How the points are linked:
MN § TJ
MN @ TL
QG § MF
QG @ NH
DD § SL
DD @ CD
FC § MN
FC @ DT
ZS § SZ
ZS @ PG
CR § JQ
CR @ FZ
JP § ZS
JP @ HR
JC § PR
JC @ GT
BB § NZ
BB @ LP
RT § BZ
RT @ MT
SF § GR
SF @ NZ
NC § JD
NC @ SF
CQ § TR
CQ @ ZG
QZ § HN
QZ @ NJ
TL § FC
TL @ PP
LT § JR
LT @ PZ
ZB § QT
ZB @ NR
NF § TD
NF @ MM
FS § NC
FS @ RR
TZ § JF
TZ @ NQ
PG § JP
PG @ DR
GT § DR
GT @ BL
LP § LT
LP @ PJ
PF § LS
PF @ CZ
FB § RF
FB @ HZ
BM § QF
BM @ BM
TR § HZ
TR @ HQ
QT § NH
QT @ GD
DR § JC
DR @ GM
FF § BD
FF @ TD
TJ § BF
TJ @ QG
GH § QG
GH @ QT
MT § NJ
MT @ QF
SL § NR
SL @ JQ
LC § JM
LC @ HZ
FZ § CM
FZ @ TR
PJ § TZ
PJ @ JR
MM § PF
MM @ JF
PZ § LP
PZ @ FB
HQ § CQ
HQ @ CR
NZ § RR
NZ @ FB
JD § PR
JD @ CG
JQ § DD
JQ @ CM
SZ § BB
SZ @ NC
QF § LJ
QF @ DM
PP § MN
PP @ FF
CM § CR
CM @ HF
CG § QG
CG @ QZ
PR § RC
PR @ NC
RF § NZ
RF @ JL
JL § FB
JL @ ZS
LJ § MT
LJ @ BM
NH § GH
NH @ ZB
NJ § QG
NJ @ LJ
HN § CG
HN @ RT
RR § BL
RR @ RF
MF § BZ
MF @ GH
GR § JL
GR @ HN
GD § ZB
GD @ HB
BZ § HZ
BZ @ QG
HJ § FF
HJ @ NF
CZ § MM
CZ @ TZ
JM § GH
JM @ HT
QD § DM
QD @ SM
RC § BL
RC @ JD
ZG § ZJ
ZG @ TJ
GM § LT
GM @ RC
HB § QD
HB @ JM
SM § RT
SM @ LC
NR § GD
NR @ DD
JR § NQ
JR @ LP
CD § DT
CD @ BD
BL § GM
BL @ PR
NQ § GT
NQ @ LT
HR § PG
HR @ DR
HF § BZ
HF @ CQ
TD § PJ
TD @ LS
ZJ § HQ
ZJ @ BF
HZ § HT
HZ @ MF
DT § LS
DT @ ZB
JF § CZ
JF @ PJ
LS § NF
LS @ MM
DM § BM
DM @ HB
HT § LC
HT @ BZ
BF § ZG
BF @ MN
BD § PG
BD @ HJ

In the rows, 76 stands for zero.

The rows follow the links: the fewer symbols apart two points are, the more alike their rows tend to be.

Each row is also shifted at random along 2 hidden directions that mean nothing.

Each row, then its point:
  81    79    76    80    67    68    70    77    62    54    46    82    62    67    76    75    71    64    69    75    97    91    88    96    69    66    91    69    87   103    77    77    89    63    68    81    71    93    64    69    85: DR
  80    64    62    65    81    98    67    68    68    61    59    87    81    90    70    78    85    58    64    81    82   100    76    66    81    78    66    78    84    88    67    73    84    71    58    72    80    86    93    86    81: ZJ
  72    93    90    75    74    66    86    68    74    80    69    78    67    88    76    79    65    80    76    70    67    67    58    80    81    68    62    68    90    79    74    89    70    86    72    81    88    89    82    66    80: FS
  84    76    79    65    77    75    67    88    49    86    80    67    87    61    73    62    58    78    85    72    87    73    63    77    84    81    76    77    77    79    79    80    78    72    69    83    63    59    69    78    75: NR
  70    58    65    73    71   118    62    63    53    76    64    75    66    84    71    71    71    66    59    79    87    90    76    65    76    79    66    88   102    93    67    71    80    83    48    97    77    83    84    75    86: FC
  67    80    63    94    63    71   102    60    86    88    99    46    70    93    96    85    88    96    66    91    68    58    52    79    79    75    61    78    91    54    76    67    41   101    92    70    86    65    95   104    65: CG
  84    70    66    66    83    71    70    83    87    61    75    88    93    80    72    77    91    67    79    82    73    92    72    66    84    81    68    74    73    72    70    76    81    59    78    59    81    76    83    92    76: HQ
  68    98    97    80    94    60    90    84    96    98    74    91    84    74    69    74    72    89    90    65    49    62    70    71    66    78    74    59    76    67    88    97    78    77    83    62    94    94    92    59    81: SF
  71    84    89    70    90    71    63    84    78    69    41   107    71    54    64    68    67    65    83    63    76    95    92    86    65    61   100    55    78    93    83    91    97    48    63    87    79   117    61    41    97: ZS
  73    83    67    72    95    78    89    75    93    90    87    82    84    65    85    65    74    72    63    78    61    85    79    70    81    80    99    62    74    59    87    88    77    85    80    68    56    78    78    77    74: MF
  75    94    94    64    83    66    86    73    96    87    77    99    77    73    69    71    74    73    86    67    54    75    73    69    79    78    75    70    67    69    81    97    79    77    78    78    79    96    77    51    81: FB
  84    87    76    88    51    64    97    55    67    65    69    57    59    94    83    83    74    76    70    80    96    68    59    91    78    73    61    86    96    88    70    74    68    96    84    73    82    68    78    89    65: BL
  76    72    63    57    65    90    82    57    82    74    83    77    70    79    90    71    82    59    58    90    64    96    68    72    93    66    86    78    74    61    68    77    67    82    69    89    57    80    65    86    76: HZ
  92    69    82    63    37    85    83    48    60    55    79    66    48   105    82    88    74    57    67    82    89    76    72    80    95    73    62   105    73    90    60    69    80    95    69   101    70    63    57    81    71: JR
  76    71    59    73    62    81    97    54    94    94   107    56    73    70    96    68    90    85    66    90    77    72    66    76    80    83    79    92    69    46    77    69    50    95   102    79    56    57    70    99    65: JM
  82    76    77    62    89    60    62    99    70    62    69    87    98    72    70    75    73    69    88    75    74    86    72    76    87    76    76    67    69    76    73    78    86    52    72    63    77    74    72    85    79: CM
  72    72    56    76    69    93    88    52    74    90    95    58    72    82    97    72    81    78    54    89    71    78    61    73    83    76    76    81    89    60    74    71    54    97    79    82    62    64    84    96    68: QG
  60    84    75    78    87    82    75    75    70    76    66    74    62    91    83    80    67    66    62    75    59    80    65    79    88    59    86    47    85    72    73    77    68    77    54    88    77    98    85    75    81: HN
  78    80    76    79    65    73    80    66    49    53    45    65    55    94    82    82    57    55    58    75    91    84    64    92    88    56    75    64   105   103    66    78    82    81    53    89    76    84    76    78    78: PR
  75    81    67    76    76    72    98    66   107    95   103    72    85    66    90    68    93    85    70    88    62    72    75    69    76    86    84    80    66    44    85    76    60    92   104    65    60    68    79    88    61: HT
  66    76    67    77    79    80    81    67    79    76    83    67    62    89    90    80    83    76    66    80    66    84    67    78    81    68    90    62    68    58    75    65    56    72    69    86    65    87    83    84    69: RT
  70    62    62    84    60   103    72    57    70    85    81    67    73    83    75    74    85    88    65    83    90    74    78    66    64    81    56   105    94    78    71    67    63    90    78    82    90    75    88    86    78: PP
  80    73    77    66    68    91    68    69    44    91    77    62    72    72    81    60    53    68    67    77    85    80    64    79    89    73    81    80    91    82    74    79    75    83    61    98    53    63    64    80    77: ZB
  70    92    89    66    75    73    79    73    89    88    73    95    71    70    70    72    71    80    83    70    57    78    64    74    77    69    74    73    77    68    76    89    73    73    76    85    84   101    72    57    83: JL
  75    77    82    79    93    77    62    89    61    70    64    80    65    84    72    87    77    73    85    64    80    82    85    78    68    73    92    56    57    81    83    61    76    48    54    84    76    90    94    66    73: LJ
  68    66    78    80    77    85    59    98    69    61    74    76    72    86    75    85    65    63    72    82    63    70    91    78    90    59    85    71    73    91    66    76    99    81    59    90    81    76    57    74    93: PF
  68    72    66    82    75    80    74    68    69    76    81    55    63    97    89    91    86    88    71    79    78    72    67    79    72    72    73    72    73    66    75    52    49    72    70    85    76    78    96    92    67: NJ

Start, symbols taken left to right, then the point you end at.
Answers are names.
  72    67    73    80    65    80    70    86    65    90    90    61    92    56    74    66    73    97    90    78    92    59    67    80    70    81    60    95    83    76    74    74    65    77    92    79    82    58    66    84    78
§ @ @ §: GD
  67    68    76    81    90    95    59    95    59    91    73    75    86    60    67    65    56    79    78    69    83    73    86    71    74    78    85    73    90    95    82    83    94    79    64    83    74    73    74    65    91
@ § §: NH
  74    87    82    79    57    72    87    57    62    73    64    64    58    97    84    81    66    77    70    77    77    71    50    86    85    60    59    78   101    83    65    79    59    88    68    88    91    88    78    78    77
@ @ @: FB
  94    80    95    67    62    72    88    63    83    71    82    86    66    90    73    81    79    70    79    71    75    67    81    73    83    85    68    92    63    83    75    81    86    96    80    80    77    68    71    68    67
§ @ §: LP
  62    62    72    84    74   100    52    85    66    71    62    83    77    66    68    73    69    73    75    74    80    82    91    77    68    69    79    78    90    94    73    78    89    70    59    93    86    91    64    67    99
§ @ @: NF
  76    77    75    62    96    99    68    77    55    82    56    83    66    68    83    59    50    44    52    70    67   104    81    71    92    65   109    51    89    86    80    90    93    72    41    95    43    86    69    66    84
@ § § @: QT
  62    50    66    70    51   105    49    79    46    56    66    63    55    95    81    82    56    54    58    89    72    78    78    81   105    49    77    86    89   101    51    69    87    83    37   115    78    77    46    84   102
@ @: JF
  72    84    87    70    52    73    84    53    75    77    69    77    56    83    77    71    77    76    82    76    76    72    57    85    78    63    55    86    87    77    67    84    62    81    78    95    91    93    64    66    80
§ § §: RR
  74    78    88    56    53    85    79    52    65    79    68    77    53    94    77    77    67    67    74    74    65    78    49    74    93    61    59    86    84    78    62    84    65    84    63   104    83    94    68    69    84
§ § @ §: RC
  64    69    72    90    70    77    64    86    82    83    76    79    83    52    70    71    83    97    86    77    87    69    87    82    57    76    76    86    81    82    79    74    74    71    90    76    87    83    59    73    88
§ § @ §: PG
  84    72    86    77    59    80    82    74    81    65    86    78    69    94    77    88    76    71    77    79    70    62    89    73    90    78    69    93    62    83    68    75    93    94    76    86    77    62    60    76    78
§ @ @ @: PZ
  83    75    73    67    71    86    73    73    54    93    86    61    78    65    84    61    58    74    74    72    87    72    64    76    85    79    78    83    80    76    77    72    70    83    70    89    54    58    70    81    69
@ § @: SM
  72    79    72    65    91    85    72    75    79    78    73    82    64    73    87    72    75    60    65    77    68    96    84    76    81    66   108    55    64    68    81    73    78    63    59    92    48    91    73    72    76
@ § §: GH
  93    82    93    73    77    70    77    76    72    54    64    89    66    88    70    81    68    56    72    70    82    81    96    78    82    78    85    73    65    97    76    82   108    80    63    79    68    74    65    59    76
@ § §: NQ
